Small tables with named rows and columns. After each table, cells are looked up by row and column.

Table Repugi
         Sedile  Gemu
Fik         753   579
Gir         663   622
Zeluno      795   274
Savarul     279   435
Kagipa      391   635
Faf         198   546
Zab         510   823
Rurug       907   247
Sokop       507   523
Rutukab     380   607
Tuk         454   610
Lavive      306   503
Mav         890   607
Dimomak     334   664

What is the Gemu of Rurug in Repugi?
247
What is the Sedile of Dimomak in Repugi?
334
What is the Gemu of Kagipa in Repugi?
635
What is the Sedile of Lavive in Repugi?
306
What is the Sedile of Fik in Repugi?
753
What is the Gemu of Zab in Repugi?
823
What is the Gemu of Savarul in Repugi?
435
What is the Sedile of Zeluno in Repugi?
795
What is the Gemu of Mav in Repugi?
607
What is the Gemu of Faf in Repugi?
546
What is the Sedile of Mav in Repugi?
890
What is the Sedile of Zab in Repugi?
510
What is the Sedile of Rurug in Repugi?
907
What is the Sedile of Savarul in Repugi?
279
What is the Gemu of Lavive in Repugi?
503
What is the Sedile of Tuk in Repugi?
454
What is the Gemu of Rutukab in Repugi?
607
What is the Gemu of Dimomak in Repugi?
664
Row with the largest Sedile: Rurug

Tir =
	Silize	Nem	Gofufu	Zeku	Pizano	Gel	Gonuk	Zalifal
Zovovod	194	104	63	90	33	116	56	103
Biveto	38	177	52	123	213	104	186	141
Gorabem	49	102	173	83	18	64	48	91
Pelu	190	119	38	94	45	111	78	114
Lif	7	130	182	95	126	56	135	104
Nedoz	1	158	83	93	98	67	93	113
Ketu	49	172	58	127	228	116	186	140
Merugi	94	160	52	149	220	152	161	135
Pegigu	138	70	202	99	26	100	62	97
Moz	3	163	70	90	115	68	107	117
Did	45	103	178	91	23	69	47	91

Zeku of Moz: 90
Pizano of Biveto: 213
Gofufu of Ketu: 58
Gofufu of Lif: 182
Pizano of Nedoz: 98
Gofufu of Gorabem: 173
Gonuk of Nedoz: 93
Gofufu of Pelu: 38
Pizano of Lif: 126
Gonuk of Pegigu: 62
Silize of Biveto: 38
Zalifal of Biveto: 141
Pizano of Zovovod: 33
Silize of Ketu: 49
Silize of Pegigu: 138
Zeku of Ketu: 127
Gofufu of Pegigu: 202
Zalifal of Moz: 117
Which row has the largest Pizano? Ketu

Table Tos
columns: Balugo, Zizoper, Fudok, Tasimep
Totun: [73.0, 42.7, 85.5, 12.3]
Samukal: [54.1, 71.5, 92.3, 18.9]
Fuv: [37.2, 61.2, 79.0, 62.1]
Gigudig: [50.0, 38.3, 71.2, 51.5]
Rurare: [65.8, 81.8, 76.9, 52.7]
Kitedas: [51.7, 71.3, 63.5, 89.7]
Fune: [74.4, 84.2, 29.4, 62.8]
Badam: [51.8, 58.3, 18.5, 29.4]
Nis: [58.8, 64.5, 66.2, 25.5]
Safi: [58.0, 53.8, 69.5, 41.6]
Fonuvo: [52.7, 50.9, 55.7, 39.6]
Rupuzud: [50.0, 35.9, 42.9, 75.6]

What is the Zizoper of Fune in Tos? 84.2
What is the Zizoper of Fuv in Tos? 61.2
What is the Fudok of Badam in Tos? 18.5
What is the Balugo of Fonuvo in Tos? 52.7
What is the Fudok of Gigudig in Tos? 71.2
What is the Fudok of Nis in Tos? 66.2
What is the Balugo of Badam in Tos? 51.8
What is the Tasimep of Safi in Tos? 41.6

Rofofiv
columns: Rabozaf, Dafi, Lelega, Dutusuv, Kap, Ramek, Peton, Sen, Tet, Rora
Kudov: [89, 130, 146, 145, 157, 119, 172, 177, 131, 184]
Lave: [61, 147, 120, 119, 124, 142, 145, 163, 104, 175]
Sigo: [83, 88, 148, 193, 79, 104, 142, 152, 50, 178]
Bibog: [129, 55, 134, 149, 197, 97, 215, 182, 126, 128]
Dun: [189, 85, 139, 124, 171, 108, 130, 127, 86, 189]
Ler: [136, 123, 103, 114, 198, 172, 189, 99, 133, 195]
Zalazar: [111, 146, 163, 149, 146, 103, 153, 148, 143, 193]
Kas: [112, 86, 85, 147, 95, 157, 132, 110, 66, 235]
Neni: [92, 116, 124, 102, 145, 108, 198, 161, 120, 153]
Sagoler: [172, 134, 162, 130, 206, 112, 172, 121, 102, 147]
Zukibib: [94, 182, 165, 138, 185, 170, 138, 112, 130, 160]

Kas, Tet: 66
Neni, Tet: 120
Zalazar, Rora: 193
Zukibib, Sen: 112
Sagoler, Peton: 172
Kas, Sen: 110
Sagoler, Ramek: 112
Lave, Peton: 145
Bibog, Kap: 197
Kudov, Kap: 157
Kudov, Dafi: 130
Zalazar, Kap: 146
Zalazar, Dafi: 146
Row with the largest Dutusuv: Sigo

Gop =
       Natek  Boti   Kas    Dil
Mafo    0.14  0.17  0.66  -0.51
Vepif   0.15  0.29  0.60  -0.42
Gor     0.00  0.23  0.42  -0.28

Vepif, Kas -> 0.60
Gor, Natek -> 0.00
Mafo, Boti -> 0.17
Gor, Boti -> 0.23
Gor, Kas -> 0.42
Mafo, Natek -> 0.14
Vepif, Boti -> 0.29
Vepif, Dil -> -0.42
Gor, Dil -> -0.28
Mafo, Dil -> -0.51
Mafo, Kas -> 0.66
Vepif, Natek -> 0.15

Table Papot
	Zak	Ber	Devibe	Los	Vumu	Rera	Sog	Fefevol	Banaga
Bako	144	98	115	109	127	92	127	110	124
Kapizul	113	168	124	102	151	120	135	131	160
Binib	166	135	54	196	168	122	140	225	96
Gal	103	107	140	181	152	165	164	204	83
Labuf	147	151	27	175	188	193	110	100	155
Mak	106	7	145	186	135	120	200	117	128
Revek	37	108	162	34	173	171	140	101	153
Par	104	139	132	114	136	145	142	144	88
Nosa	99	218	96	206	92	67	176	50	129
Bor	77	106	67	126	128	96	159	187	127
Kig	161	129	135	109	100	148	173	89	162
Vugozi	146	163	69	183	151	182	115	148	115
Raso	134	146	198	162	99	197	198	124	188

Mak, Los -> 186
Mak, Sog -> 200
Par, Zak -> 104
Kapizul, Ber -> 168
Vugozi, Rera -> 182
Raso, Zak -> 134
Labuf, Fefevol -> 100
Gal, Rera -> 165
Labuf, Banaga -> 155

Lebu
         Zifomas  Kiliv  Gikil  Lor  Bikilu  Kosa  Vupiruf  Vuv  Gumed
Tul          815    826    521  485     738   894      818  513    290
Luf          381    534    509  497     538   173      527  513    476
Gub          218    474    504  532     465   431      434  511    659
Godurit      475    324    514  584     352   768      324  514    745

Gub, Kosa -> 431
Luf, Vupiruf -> 527
Luf, Gumed -> 476
Gub, Vuv -> 511
Godurit, Kiliv -> 324
Godurit, Lor -> 584
Tul, Bikilu -> 738
Luf, Kiliv -> 534

Pip =
	Mebapag	Mov	Gitamu
Zum	-18376	64	-49825
Rim	-3613	-7623	68218
Vono	3288	30380	-34816
Dudur	7488	11663	-6734
Gunib	32457	37954	39871
Zagekol	-59122	-38078	22148
Pup	29108	14421	16690
Makagiv	-7308	20740	1198
Fud	10621	10392	85824
Gozu	-21553	1627	94720
Fet	-4017	77077	-74876

Zagekol, Mov -> -38078
Dudur, Mebapag -> 7488
Dudur, Gitamu -> -6734
Pup, Mov -> 14421
Fud, Gitamu -> 85824
Fet, Gitamu -> -74876
Fud, Mebapag -> 10621
Zum, Gitamu -> -49825
Rim, Gitamu -> 68218
Gunib, Mebapag -> 32457
Vono, Gitamu -> -34816
Pup, Gitamu -> 16690
Rim, Mebapag -> -3613
Makagiv, Mebapag -> -7308
Zagekol, Mebapag -> -59122
Pup, Mebapag -> 29108
Vono, Mov -> 30380
Vono, Mebapag -> 3288
Rim, Mov -> -7623
Row with the largest Mov: Fet

Gafad:
,Tik,Motiz,Roku,Fufed,Gorubus,Gido
Batukup,634,373,374,414,437,418
Tuv,232,647,857,969,605,15
Vimu,346,314,443,486,351,271
Dogune,381,540,428,899,517,483
Ros,350,229,470,613,197,451
Bam,179,558,262,304,564,312
Gev,280,831,514,672,671,527

Dogune, Tik -> 381
Bam, Roku -> 262
Bam, Gorubus -> 564
Ros, Tik -> 350
Batukup, Gido -> 418
Tuv, Fufed -> 969
Gev, Roku -> 514
Bam, Fufed -> 304
Gev, Gorubus -> 671
Batukup, Gorubus -> 437
Dogune, Roku -> 428
Gev, Gido -> 527
Tuv, Motiz -> 647
Gev, Fufed -> 672
Batukup, Roku -> 374
Tuv, Gorubus -> 605
Tuv, Roku -> 857
Bam, Tik -> 179
Dogune, Gorubus -> 517
Vimu, Gido -> 271
Which row has the largest Roku? Tuv

Table Geganav
         Lat  Gon
Selupe   -82  -81
Mur       49   50
Zizake   -74  -86
Nat        8    3
Mivutil    4   41
Nik       90  -15
Tifeg    -76  -86
Pubifi   -16  -25
Ger       25  -61
Rig       70   66
Bilo     -80  -81

What is the Lat of Nik in Geganav?
90
What is the Lat of Tifeg in Geganav?
-76
What is the Gon of Bilo in Geganav?
-81
What is the Gon of Selupe in Geganav?
-81
What is the Lat of Nat in Geganav?
8
What is the Lat of Mivutil in Geganav?
4
What is the Gon of Nik in Geganav?
-15
What is the Lat of Rig in Geganav?
70
What is the Gon of Mivutil in Geganav?
41
What is the Lat of Selupe in Geganav?
-82
What is the Gon of Pubifi in Geganav?
-25
What is the Gon of Tifeg in Geganav?
-86
What is the Gon of Ger in Geganav?
-61
What is the Gon of Mur in Geganav?
50
What is the Lat of Mur in Geganav?
49
What is the Lat of Ger in Geganav?
25
Which row has the largest Lat? Nik

Mek
fields: Veb, Zalara, Zadovi, Ladobem, Nifakun
Suro: [182, 98, 177, 165, 64]
Retiz: [193, 160, 174, 150, 67]
Pakesap: [64, 152, 205, 146, 95]
Somin: [186, 115, 76, 51, 204]
Laf: [107, 54, 109, 205, 150]
Pupo: [115, 199, 58, 143, 156]
Sete: [147, 196, 113, 197, 135]
Tek: [134, 124, 193, 56, 105]
Lafabos: [134, 129, 112, 137, 174]
Tagete: [171, 150, 134, 130, 98]
Kol: [50, 105, 197, 90, 118]
Num: [82, 92, 140, 194, 93]
Dul: [150, 138, 179, 205, 181]

Suro, Zalara: 98
Num, Ladobem: 194
Sete, Zadovi: 113
Num, Zadovi: 140
Pakesap, Veb: 64
Dul, Ladobem: 205
Num, Nifakun: 93
Lafabos, Zadovi: 112
Suro, Veb: 182
Pakesap, Ladobem: 146

